Here is a tiny trained network, its code and every weight. The questions are about switching its units off for an input and a class, where a switched-off unit gives its printed mean instead of its output.

import numpy as np


def w(rows, s, z=0):
    codes = np.array(rows[::2]) - 128.0
    scale = np.full(codes.shape[1], s)
    scale[-1] = z or s
    return codes * scale


def norm(h):
    return h / np.sqrt((h * h).mean(-1, keepdims=True) + 1e-5)


def f(y):
    return np.maximum(y, 0)


def log_softmax(a):
    a = a - a.max(-1, keepdims=True)
    return a - np.log(np.exp(a).sum(-1, keepdims=True))


def net(x, mask):
    res = np.array(x, float).reshape(1, 5) / 4 @ E
    u = 0
    for l in range(4):
        y = f(norm(res) @ A[l][:, :-1].T + A[l][:, -1])
        res = res + np.where(mask[u : u + 4], y, B[l][:, -1]) @ B[l][:, :-1]
        u += 4
    return log_softmax(norm(res)[-1] @ U[:, :-1].T + U[:, -1])


A, B = {}, {}
E = w([
[194,147,18,63,203,251,67],'x0',
[127,129,122,131,128,127,131],'x1',
[103,145,134,55,204,46,215],'x2',
[41,131,148,157,206,143,43],'x3',
[135,137,130,132,133,125,125],'x4',
],0.0016)
A[0] = w([
[109,103,162,237,4,154,82,144],'0.n0',
[182,136,67,59,249,196,155,8],'0.n1',
[65,114,149,175,200,144,92,168],'0.n2',
[178,155,54,81,136,207,59,126],'0.n3',
],0.0027,0.0016)
B[0] = w([
[150,228,67,15,124,109,83,250],'0.n0',
[104,204,111,74,1,20,55,228],'0.n1',
[65,116,193,157,175,143,82,199],'0.n2',
[133,62,216,248,109,202,122,251],'0.n3',
],0.0032,0.0026)
A[1] = w([
[217,116,128,207,79,179,167,13],'1.n0',
[4,133,99,93,177,96,36,149],'1.n1',
[117,109,119,149,214,168,92,2],'1.n2',
[134,108,184,134,223,95,217,144],'1.n3',
],0.0032,0.00092)
B[1] = w([
[73,124,210,27,109,193,178,178],'1.n0',
[203,231,252,144,212,110,182,252],'1.n1',
[174,160,3,109,114,90,75,159],'1.n2',
[136,10,105,192,129,142,193,179],'1.n3',
],0.0032,0.0029)
A[2] = w([
[108,194,110,66,128,103,119,160],'2.n0',
[108,115,131,161,101,88,183,199],'2.n1',
[77,147,169,97,255,124,149,2],'2.n2',
[155,170,67,118,95,143,58,176],'2.n3',
],0.0038,0.00085)
B[2] = w([
[168,156,145,46,68,86,73,233],'2.n0',
[225,63,60,140,179,156,99,204],'2.n1',
[130,165,165,145,46,173,202,231],'2.n2',
[77,101,164,134,167,25,254,253],'2.n3',
],0.0032,0.0023)
A[3] = w([
[142,125,176,109,50,105,146,37],'3.n0',
[145,87,65,62,83,57,169,107],'3.n1',
[157,77,161,150,132,162,197,129],'3.n2',
[93,97,161,255,215,176,129,2],'3.n3',
],0.004,0.00074)
B[3] = w([
[93,147,64,72,146,193,122,244],'3.n0',
[205,118,43,147,93,83,3,253],'3.n1',
[97,102,198,206,122,182,204,208],'3.n2',
[54,76,13,81,178,85,113,199],'3.n3',
],0.0042,0.0027)
U = w([
[179,150,28,42,43,79,60,178],'0',
[121,242,226,107,160,80,96,239],'1',
[200,1,76,200,103,66,174,2],'2',
[39,88,174,180,194,85,233,72],'3',
[105,74,145,114,65,250,150,128],'4',
[36,85,61,152,211,154,37,82],'5',
],0.0092,0.00099)

Each question gives the input, the list of numbers given to net, and the class t.
The units are the neurons (one row each of A and B). Each row of codes is followed by its name. A weight is (code - 128) times the scale printed after its matrix; where a second scale follows, it is the last column's (A, B and U).
mask holds one flag per neuron, layer by layer. A switched-off neuron (its flag False) gives its mean, the last column of its row in B, instead of its output. The means were averaged over made-up inputs and are rounded, as every weight is.
A unit's drop is (log p(t) with every unit on - log p(t) with that unit switched off) / (log p(t) with every unit on - log p(t) with every unit switched off).
The circuit of an input: a set's keep is (log p(t) with only the set's units on - log p(t) with every unit switched off) / (log p(t) with every unit on - log p(t) with every unit switched off). Starting from the 12 units with the biggest drops (on a tie, the unit counted first), units are removed one at a time, each time the one whose removal leaves the highest keep (on an exact tie, the one counted first), for as long as the keep stays at least 0.8.
units of the circuit, in order: the units of the circuit, biggest drop first
unit that matters most: the unit with the biggest drop
k most important neurons: the k neurons with the biggest drops, biggest first
top k neurons in layer l: the k neurons of layer l with the biggest drops, biggest first
input [-5,-2,-5,-4,-4], class 0: units of the circuit, in order -> 0.n0
input [0,6,4,-4,5], class 2: top 2 neurons in layer 0 -> 0.n0, 0.n1
input [1,-7,-5,2,8], class 5: top 2 neurons in layer 2 -> 2.n0, 2.n3
input [-1,2,5,3,4], class 3: units of the circuit, in order -> 1.n3, 0.n0
input [-8,2,1,-2,-1], class 2: top 2 neurons in layer 3 -> 3.n2, 3.n3
input [-6,-4,-8,3,-5], class 1: units of the circuit, in order -> 0.n0, 3.n1, 1.n1
input [4,-7,0,0,-7], class 4: 3 most important neurons -> 0.n3, 0.n0, 3.n1
input [1,-4,-1,-7,-8], class 4: units of the circuit, in order -> 0.n1, 1.n0
input [-3,-1,5,5,7], class 3: units of the circuit, in order -> 1.n3, 0.n1
input [-8,4,-7,0,8], class 0: units of the circuit, in order -> 0.n0, 1.n1
input [-2,-3,2,-6,4], class 2: top 3 neurons in layer 0 -> 0.n1, 0.n0, 0.n3
input [0,0,3,7,7], class 3: 3 most important neurons -> 0.n0, 0.n1, 1.n3
input [0,-2,4,-5,1], class 2: units of the circuit, in order -> 0.n0, 1.n3
input [2,6,8,-1,6], class 0: unit that matters most -> 0.n1
input [6,-8,1,5,5], class 1: 2 most important neurons -> 0.n1, 1.n1
input [8,2,-1,0,7], class 4: 2 most important neurons -> 0.n3, 1.n0
input [1,0,6,-1,6], class 0: top 2 neurons in layer 0 -> 0.n1, 0.n3
input [8,-7,1,8,5], class 1: 3 most important neurons -> 0.n1, 1.n1, 1.n3
input [-1,0,2,-4,-5], class 2: 3 most important neurons -> 0.n1, 0.n0, 0.n3
input [7,4,1,4,-8], class 1: 3 most important neurons -> 0.n1, 1.n1, 1.n3
input [0,-8,-4,2,6], class 1: 2 most important neurons -> 0.n0, 3.n1
input [-1,-3,8,-5,0], class 2: unit that matters most -> 1.n3
input [-6,8,2,-1,-6], class 2: top 2 neurons in layer 2 -> 2.n0, 2.n1
input [6,8,3,8,-1], class 1: 2 most important neurons -> 0.n1, 1.n1
input [-8,2,3,-7,-1], class 2: top 2 neurons in layer 0 -> 0.n1, 0.n0
input [2,6,-8,-3,8], class 4: top 2 neurons in layer 0 -> 0.n3, 0.n1
input [-8,-1,-8,-3,-7], class 0: unit that matters most -> 0.n0
input [2,1,-8,-1,-7], class 4: top 2 neurons in layer 0 -> 0.n3, 0.n1
input [8,-8,6,2,-5], class 1: 2 most important neurons -> 1.n1, 0.n1
